Here is a tiny trained network, its code and every weight. The questions are about switching its units off for an input and a class, where a switched-off unit gives its printed mean instead of its output.

import numpy as np


def w(rows, s, z=0):
    codes = np.array(rows[::2]) - 128.0
    scale = np.full(codes.shape[1], s)
    scale[-1] = z or s
    return codes * scale


def norm(h):
    return h / np.sqrt((h * h).mean(-1, keepdims=True) + 1e-5)


def f(y):
    return np.maximum(y, 0)


def log_softmax(a):
    a = a - a.max(-1, keepdims=True)
    return a - np.log(np.exp(a).sum(-1, keepdims=True))


def net(x, mask):
    res = np.array(x, float).reshape(1, 4) / 4 @ E
    u = 0
    for l in range(2):
        y = f(norm(res) @ A[l][:, :-1].T + A[l][:, -1])
        res = res + np.where(mask[u : u + 5], y, B[l][:, -1]) @ B[l][:, :-1]
        u += 5
    return log_softmax(norm(res)[-1] @ U[:, :-1].T + U[:, -1])


A, B = {}, {}
E = w([
[152,96,254,135,183],'x0',
[249,160,117,84,236],'x1',
[255,150,173,13,123],'x2',
[253,82,109,239,37],'x3',
],0.0074)
A[0] = w([
[42,100,158,163,68,153],'L0N0',
[137,117,132,159,48,147],'L0N1',
[32,145,84,118,179,116],'L0N2',
[243,146,94,83,161,80],'L0N3',
[87,168,80,1,65,2],'L0N4',
],0.025,0.0085)
B[0] = w([
[177,151,119,194,68,247],'L0N0',
[60,91,149,155,175,214],'L0N1',
[151,69,191,107,186,217],'L0N2',
[253,137,141,105,110,238],'L0N3',
[79,130,113,221,49,190],'L0N4',
],0.028,0.015)
A[1] = w([
[155,205,60,113,20,65],'L1N0',
[99,113,26,103,30,169],'L1N1',
[76,113,55,38,107,149],'L1N2',
[219,86,252,151,133,198],'L1N3',
[179,201,45,73,100,2],'L1N4',
],0.021,0.0047)
B[1] = w([
[181,132,220,89,231,146],'L1N0',
[117,143,143,229,238,137],'L1N1',
[203,8,250,170,188,128],'L1N2',
[12,158,123,58,202,253],'L1N3',
[148,154,41,193,42,144],'L1N4',
],0.016,0.032)
U = w([
[251,182,136,73,142,142],'0',
[100,139,185,97,202,197],'1',
[132,100,70,128,129,34],'2',
[104,134,143,224,79,150],'3',
[162,67,58,96,78,2],'4',
],0.022,0.0074)

Each question gives the input, the list of numbers given to net, and the class t.
The units are the neurons (one row each of A and B). Each row of codes is followed by its name. A weight is (code - 128) times the scale printed after its matrix; where a second scale follows, it is the last column's (A, B and U).
mask holds one flag per neuron, layer by layer. A switched-off neuron (its flag False) gives its mean, the last column of its row in B, instead of its output. The means were averaged over made-up inputs and are rounded, as every weight is.
A unit's drop is (log p(t) with every unit on - log p(t) with that unit switched off) / (log p(t) with every unit on - log p(t) with every unit switched off).
most important unit: the unit with the biggest drop
k most important neurons: the k neurons with the biggest drops, biggest first
drop when u is switched off: that unit's drop, to one decimal
input [-1,-4,0,1], class 3: most important unit => L0N0
input [2,8,-6,6], class 0: 3 most important neurons => [L0N3, L0N1, L0N2]
input [-2,-3,-3,1], class 3: 3 most important neurons => [L0N0, L0N3, L1N0]
input [-6,-4,-4,-6], class 3: 3 most important neurons => [L0N4, L0N0, L0N3]
input [-7,7,-4,6], class 0: 3 most important neurons => [L0N3, L0N2, L1N4]
input [-7,2,4,0], class 0: 2 most important neurons => [L0N3, L1N0]
input [-5,-1,0,-1], class 3: drop when L0N4 is switched off => 1.3
input [4,4,1,7], class 0: drop when L0N2 is switched off => 0.3
input [6,3,5,6], class 0: drop when L0N3 is switched off => 2.0
input [1,2,4,-4], class 0: drop when L0N2 is switched off => 0.3
